x =
[[-0.09 -0.12 -0.17 -0.02 -0.07 -0.09 -0.04 -0.05 -0.08 -0.02 -0.07  0.03
  -0.05]
 [ 0.00 -0.02  0.02 -0.10 -0.15 -0.01 -0.08 -0.05 -0.07 -0.14 -0.07 -0.20
  -0.01]
 [ 0.03 -0.02 -0.07 -0.05 -0.19 -0.05  0.02  0.04 -0.03  0.01 -0.04 -0.12
   0.15]
 [-0.08 -0.15 -0.22  0.01 -0.08 -0.07 -0.02 -0.03 -0.09 -0.03 -0.07  0.07
  -0.04]
 [ 0.04 -0.03 -0.11 -0.03 -0.19 -0.06  0.05  0.06 -0.03  0.04 -0.03 -0.08
   0.17]
 [ 0.05 -0.03 -0.02 -0.05 -0.23  0.03 -0.03  0.02 -0.08 -0.13 -0.06 -0.19
   0.09]
 [-0.08  0.00  0.04 -0.16 -0.04 -0.10 -0.12 -0.11 -0.05 -0.08 -0.07 -0.18
  -0.10]
 [-0.05 -0.13 -0.09 -0.03 -0.14  0.04 -0.11 -0.08 -0.14 -0.23 -0.10 -0.10
  -0.12]
 [-0.08  0.01 -0.04 -0.13 -0.02 -0.20 -0.02 -0.04  0.01  0.11 -0.04 -0.07
   0.02]
 [-0.10 -0.18 -0.24  0.03 -0.08 -0.06 -0.04 -0.05 -0.11 -0.06 -0.09  0.09
  -0.09]
 [-0.02 -0.08  0.01 -0.07 -0.18  0.08 -0.14 -0.09 -0.13 -0.28 -0.10 -0.21
  -0.11]
 [ 0.02 -0.10 -0.08 -0.01 -0.23  0.08 -0.07 -0.01 -0.13 -0.22 -0.08 -0.15
   0.00]
 [-0.07  0.00 -0.05 -0.13 -0.02 -0.19 -0.02 -0.04  0.00  0.10 -0.04 -0.07
   0.02]]
x[0][0] -> -0.09
x[6] -> [-0.08, 0.00, 0.04, -0.16, -0.04, -0.10, -0.12, -0.11, -0.05, -0.08, -0.07, -0.18, -0.10]
x[4] -> [0.04, -0.03, -0.11, -0.03, -0.19, -0.06, 0.05, 0.06, -0.03, 0.04, -0.03, -0.08, 0.17]
x[7][10] -> -0.10
x[12][10] -> -0.04
x[6][7] -> -0.11
x[12][5] -> -0.19
x[9][0] -> -0.10
x[:, 12] -> [-0.05, -0.01, 0.15, -0.04, 0.17, 0.09, -0.10, -0.12, 0.02, -0.09, -0.11, 0.00, 0.02]
x[3][4] -> -0.08
x[:, 1] -> [-0.12, -0.02, -0.02, -0.15, -0.03, -0.03, 0.00, -0.13, 0.01, -0.18, -0.08, -0.10, 0.00]
x[7][8] -> -0.14
x[9][4] -> -0.08
x[6][2] -> 0.04
x[9][12] -> -0.09
x[6][1] -> 0.00
x[3] -> [-0.08, -0.15, -0.22, 0.01, -0.08, -0.07, -0.02, -0.03, -0.09, -0.03, -0.07, 0.07, -0.04]
x[10][3] -> -0.07
x[1][12] -> -0.01
x[5][11] -> -0.19
x[1] -> [0.00, -0.02, 0.02, -0.10, -0.15, -0.01, -0.08, -0.05, -0.07, -0.14, -0.07, -0.20, -0.01]
x[7][11] -> -0.10
x[:, 11] -> [0.03, -0.20, -0.12, 0.07, -0.08, -0.19, -0.18, -0.10, -0.07, 0.09, -0.21, -0.15, -0.07]
x[8][4] -> -0.02
x[5][4] -> -0.23
x[0] -> [-0.09, -0.12, -0.17, -0.02, -0.07, -0.09, -0.04, -0.05, -0.08, -0.02, -0.07, 0.03, -0.05]
x[2][0] -> 0.03
x[2][5] -> -0.05
x[:, 10] -> [-0.07, -0.07, -0.04, -0.07, -0.03, -0.06, -0.07, -0.10, -0.04, -0.09, -0.10, -0.08, -0.04]
x[1][7] -> -0.05
x[1][3] -> -0.10
x[6][9] -> -0.08
x[7][7] -> -0.08
x[9] -> [-0.10, -0.18, -0.24, 0.03, -0.08, -0.06, -0.04, -0.05, -0.11, -0.06, -0.09, 0.09, -0.09]
x[7] -> [-0.05, -0.13, -0.09, -0.03, -0.14, 0.04, -0.11, -0.08, -0.14, -0.23, -0.10, -0.10, -0.12]
